Input:
[[ 1.53 -0.24 -1.44 -1.52 -1.47]
 [-1.10  1.46 -0.09 -1.44 -1.50]]
Output: -1.10

Input:
[[-18.912  16.769  15.976  16.906 -18.109]
 [ 17.423 -19.262  16.479 -18.264 -18.512]
 [-18.595 -18.977  16.246 -18.305  16.459]]
Output: 17.423

Input:
[[-0.18  0.07  0.14  0.06  0.06  0.07]
 [ 0.22  0.07  0.14  0.08  0.07  0.07]
 [ 0.11  0.07 -0.17  0.08  0.07  0.06]]
Output: 0.22

Input:
[[  73.9   -5.6   26.3   74.5 -144.3  208.1   94.9]
 [ 124.3  110.6 -191.2 -112.3  -62.7  201.1   23.6]]
Output: 124.3

Input:
[[ -4.98   2.00   2.03  11.62  -7.53]
 [  9.85  -1.51  -7.09 -11.84   7.69]]
Output: 9.85

Input:
[[-0.694  0.708  0.582  0.813]
 [-1.183 -1.237  0.926  0.717]
 [ 0.699 -0.420  1.444  1.576]]
Output: -1.183

Input:
[[ 215.464  189.633  -55.160   46.607  -15.315  -44.204  -88.728]
 [ 114.643 -155.867  -66.707  -20.380   45.988  132.345  188.672]]
Output: 114.643

Input:
[[-0.3  0.0 -1.2 -0.8 -1.5]
 [ 1.2  0.1 -1.2 -1.4 -0.2]]
Output: 1.2
---
213,536,126,-159,-485,-748 -> 536
-705,315,797,-539,114 -> 315
7,5,2,2,1,8 -> 5
59,113,121,211,200,133,218 -> 113
-51,-823,37,643 -> -823
20,-47,26,-4,-11 -> -47
-566,-275,647,-596,-81,-452 -> -275
85,73,17,6 -> 73
---
Q:
[[-51 -21  -2 -24   5 -42]
 [-29 -21 -14 -31 -10  53]]
A: 53, 5

Q: [ -7   7 -11 -44]
A: 7, -7

Q: [ 14  26  40  42 -30 -26  13]
A: 42, 40

Q:
[[  4   3 -28  -2]
 [ -5   3  38  -7]]
A: 38, 4

Q:
[[-39 -11  -1 -35  -3]
 [-30 -17 -30 -14  21]]
A: 21, -1

Q: [-20 -43  14  -1  -1   1]
A: 14, 1
---
[[ 22  18 -16 -10  -3  17]
 [-26  -8 -46 -10  -1  12]]
-3

[[ 20  30 -38   4]
 [-26  10 -49   7]]
-38

[[-25 -11 -51 -45]
 [ 17  32 -47  42]]
-51

[[  2  15 -45 -33  36]
 [  3  10 -42 -35  30]]
-33

[[  5 -10  22 -52]
 [-20 -33  52  46]]
22

[[  5  -4  -9  -8  -3   1 -19]
 [ 10  -3 -30 -51   3  17 -45]]
1

[[ 14  22  15 -44 -14   6  -1]
 [-10  10 -19 -18 -12 -10 -23]]
6
---
[  4  28  -5  10 -32   7 -39] yields 4

[ 38 -51  22 -10  -2] yields -2

[ -5   1 -52 -22  31] yields -5

[-19  12   5  41 -23   6 -27] yields 5

[ 16  29  41  42 -48] yields 29

[[ 39   3  -1  31  16   9   5]
 [  9  11  -6  13 -45  13  -7]
 [-14  -5  -1   0 -26  -5  -9]] yields 0

[ 11  27 -25 -20 -41] yields -20
---
[[-24  10  10  13 -38]
 [  0  42   8  16 -12]
 [-12  15  21  11 -28]] -> 11

[[ 35  40  10 -41   9  24]
 [-47 -13  -9  28  21  -6]] -> 21

[[ 4  4  5  7  3 16  8]
 [ 7 40 15  7  3  4  3]] -> 4

[-39  10  23  30   3 -49  12] -> -49

[-5 -2  1  2 45] -> 2

[[-26 -24   7 -25  19   3]
 [ 51  22   0  13 -11 -11]] -> -11

[[ -4   4  19  22 -20]
 [-22 -23 -39 -35  17]] -> -35

[-34 -30 -33 -18 -43] -> -18

[[-32  15 -18   1  27]
 [ -6  -2 -53   4 -16]] -> 4

[ 21  53 -18  45] -> -18
---
[[33, -11, -11, -20, 0, 7, 3], [-25, 11, 15, 29, 7, -18, -3], [42, -16, -15, -32, -2, 15, 5]] gives -16
[[10, -16, -3, 27], [-13, -3, -1, 11], [-20, -15, -5, 40]] gives -15
[[-12, -19, 28, -15, 28, 17, 14], [-10, 50, -24, -18, -21, 21, -3], [12, 31, -4, -27, 5, 37, 27]] gives 31
[[4, 52, 6, 4, -16, -3], [6, -41, 14, 3, -30, 3], [46, 19, -24, -38, -18, -53]] gives 19
[[-11, 38, 11, -26, -3, -17], [-29, -11, 20, -32, 30, -10], [-18, 12, 12, -35, -19, -24]] gives 12
[[23, 24, 0, 40], [-23, -30, 28, -38], [-6, -6, 6, 5]] gives -6
---
[[-0.902 -0.735 -1.650 -1.026]
 [-1.024 -0.953  1.097 -0.898]] Out: -1.650

[[ 0.17 -0.02  0.14  0.13  0.07 -0.03]
 [-0.05 -0.12  0.18  0.09 -0.03 -0.08]] Out: 0.07

[[-1.6 -0.2  1.5 -1.2 -0.2 -0.2]
 [-0.6 -1.6 -1.8 -0.9 -1.3 -1.9]] Out: -0.2

[[ 0.18  0.01 -0.01 -0.17 -0.14 -0.16]
 [ 0.14 -0.13  0.01  0.13 -0.21  0.20]] Out: -0.14

[[ -1.9   3.5  19.9  -0.2  18.3  -4.1  -9.3]
 [ -9.6   3.4   3.6  -5.5   8.8 -12.4 -13.2]] Out: -4.1

[[  25.9 -136.9   56.9 -137.2  -37.9  187.6]
 [   5.5 -127.4   40.0 -125.9  -46.5  155.7]] Out: -37.9

[[-1.3 -1.1 -1.3 -0.3]
 [ 1.4  1.8 -1.0  0.0]] Out: -1.3

[[-10.44 -15.23  -9.85  -5.54  -6.57]
 [-13.94 -20.68 -17.68   4.79  21.17]] Out: -5.54

[[ 139.38  -56.03  -81.46 -118.66   70.69   75.26   39.92]
 [  69.76 -118.65 -117.94   64.10   32.18  -28.08   35.95]] Out: 75.26

[[  22.4  -14.7  -52.2   47.8    0.9]
 [  58.0  -75.9 -211.2  149.5  -19.6]] Out: 47.8
---
[-0.012, -0.019, -0.146, -0.029, -0.124, 0.099] yields -0.012

[0.03, -0.11, -0.09, 0.12, 0.06] yields 0.06

[[-0.11, -0.04, 0.13, -0.02],
 [0.19, 0.04, -0.13, 0.04]] yields 0.13

[1.0, -1.8, -1.5, -0.7, -1.3] yields -0.7

[[92.3, 138.1, 240.3, -13.2, 223.1, -22.6, 91.5],
 [26.1, 199.7, -105.3, -111.4, -12.7, 3.1, -77.3],
 [-220.6, 68.2, 140.2, 78.6, -137.9, -70.3, -143.4]] yields 223.1

[[193.00, 20.27, -148.85, 94.51],
 [28.49, -50.79, 32.43, -61.36],
 [192.33, -143.13, 40.20, 212.17]] yields 193.00

[[-7.6, -21.8, -22.6, -1.2, 0.2, -6.9, -13.4],
 [11.8, 11.6, 14.8, 15.5, -1.1, 13.9, 2.1]] yields 14.8
---
198  112   54   71  168   48 result: 168
11  91  72  82 result: 72
-765   539  -734   398 result: -734
3  5  7  7  9  0  4 result: 0
104  162   43  237 result: 43
3627  5265  6551  5188  9076  1772 result: 9076
  2  147  223  145  119   27 result: 119
7902  1546  5673  1688 result: 5673
---
601  327  789  715  426  380  249
482  535  577  348  620  806  559
715  359  469  119  523  399  537
-> 249, 715

48  39  96  21  78  44  11
44  64  41  68  30  40  71
-> 11, 44

 -3   45   -4  -29 -> -29, -3

-388  -193  -206  -215
-615  -198   334   512
-> -215, -615

8  4  6  3  1  7 -> 7, 8

74   6  85  34 -> 34, 74

2138  9741  1134  3255  9312 -> 9312, 2138

-901   746  -852  -548 -> -548, -901
---
[-43 -19 -11 -20] | -20, -43

[10 -3  1  6 41] | 41, 10

[[ -7   4   1   2   5]
 [  8 -18  17  -8 -26]
 [ 39  -7  22 -28  -2]] | 5, 39

[[ 40   5  -6  20 -39]
 [ 17  30 -12 -29 -40]] | -39, 17

[ -5 -23  23 -25  -2  41  53] | 53, -5

[[ 21 -17  19 -18 -22  -5  -6]
 [-28   0 -10  37  13 -33  35]] | -6, -28
---
[-34 -22  49   7   3   0 -38] out -38
[  5   6  14  16 -38  38  -4] out -4
[ 21  45 -44 -36 -13] out -13
[ 28  -9 -38 -24  44 -51  -7] out -7
[-8 39  1  4] out 4
[-18  50 -37  39   5] out 5
[ -5 -22  -6  25 -51] out -51
[ 16 -12 -10  38] out 38
[  0  -9  44  11  21 -24] out -24
